Below are the code and all the weights of a small trained network. Each question names an input and a class and asks about switching units off, where a switched-off unit gives its printed mean instead of its output.

import numpy as np


def w(rows, s, z=0):
    codes = np.array(rows[::2]) - 128.0
    scale = np.full(codes.shape[1], s)
    scale[-1] = z or s
    return codes * scale


def f(y):
    return np.maximum(y, 0)


def log_softmax(a):
    a = a - a.max(-1, keepdims=True)
    return a - np.log(np.exp(a).sum(-1, keepdims=True))


def net(x, mask):
    res = np.array(x, float).reshape(1, 5) / 4 @ E
    y = f(res @ A[0][:, :-1].T + A[0][:, -1])
    res = res + np.where(mask, y, B[0][:, -1]) @ B[0][:, :-1]
    return log_softmax(res[-1] @ U[:, :-1].T + U[:, -1])


A, B = {}, {}
E = w([
[32,98,138],'x0',
[41,148,144],'x1',
[192,123,114],'x2',
[85,254,54],'x3',
[85,99,183],'x4',
],0.0083)
A[0] = w([
[83,235,122,170],'neuron 1',
[149,152,132,207],'neuron 2',
[139,69,157,199],'neuron 3',
[224,99,115,208],'neuron 4',
[62,80,147,178],'neuron 5',
[88,195,116,162],'neuron 6',
[2,120,151,254],'neuron 7',
],0.018,0.0062)
B[0] = w([
[2,166,48,221],'neuron 1',
[141,211,61,168],'neuron 2',
[201,104,178,204],'neuron 3',
[212,239,207,234],'neuron 4',
[121,59,215,201],'neuron 5',
[27,175,64,194],'neuron 6',
[69,48,136,250],'neuron 7',
],0.009,0.015)
U = w([
[233,202,197,246],'0',
[106,39,211,100],'1',
[2,183,110,1],'2',
],0.0099,0.0017)

Each question gives the input, the list of numbers given to net, and the class t.
The units are the neurons (one row each of A and B). Each row of codes is followed by its name. A weight is (code - 128) times the scale printed after its matrix; where a second scale follows, it is the last column's (A, B and U).
mask holds one flag per neuron, in row order. A switched-off neuron (its flag False) gives its mean, the last column of its row in B, instead of its output. The means were averaged over made-up inputs and are rounded, as every weight is.
A unit's drop is (log p(t) with every unit on - log p(t) with that unit switched off) / (log p(t) with every unit on - log p(t) with every unit switched off).
The circuit of an input: a set's keep is (log p(t) with only the set's units on - log p(t) with every unit switched off) / (log p(t) with every unit on - log p(t) with every unit switched off). Starting from all 7 units, units are removed one at a time, each time the one whose removal leaves the highest keep (on an exact tie, the one counted first), for as long as the keep stays at least 0.8.
circuit, biggest first: the units of the circuit, biggest drop first
most important unit: the unit with the biggest drop
k most important neurons: the k neurons with the biggest drops, biggest first
drop of u: that unit's drop, to one decimal
input [3,-7,4,2,7], class 0: most important unit	neuron 7
input [2,-3,5,-5,7], class 0: circuit, biggest first	(neuron 7; neuron 4)
input [5,-8,-1,1,1], class 0: circuit, biggest first	(neuron 7; neuron 1)
input [0,0,-7,1,6], class 1: circuit, biggest first	(neuron 5; neuron 7)
input [-2,6,-4,-5,-7], class 1: circuit, biggest first	(neuron 4; neuron 1)
input [-1,5,-7,0,7], class 1: 2 most important neurons	(neuron 5; neuron 7)
input [-5,-1,-7,-1,2], class 0: 4 most important neurons	(neuron 1; neuron 7; neuron 6; neuron 5)
input [5,-7,-3,0,-4], class 0: 2 most important neurons	(neuron 1; neuron 7)
input [-8,7,-8,-8,-6], class 0: drop of neuron 7	0.2
input [4,-1,-6,-3,-5], class 1: drop of neuron 3	0.0
input [5,5,-2,-3,-8], class 1: drop of neuron 5	0.1
input [8,-1,6,2,3], class 1: drop of neuron 5	0.1
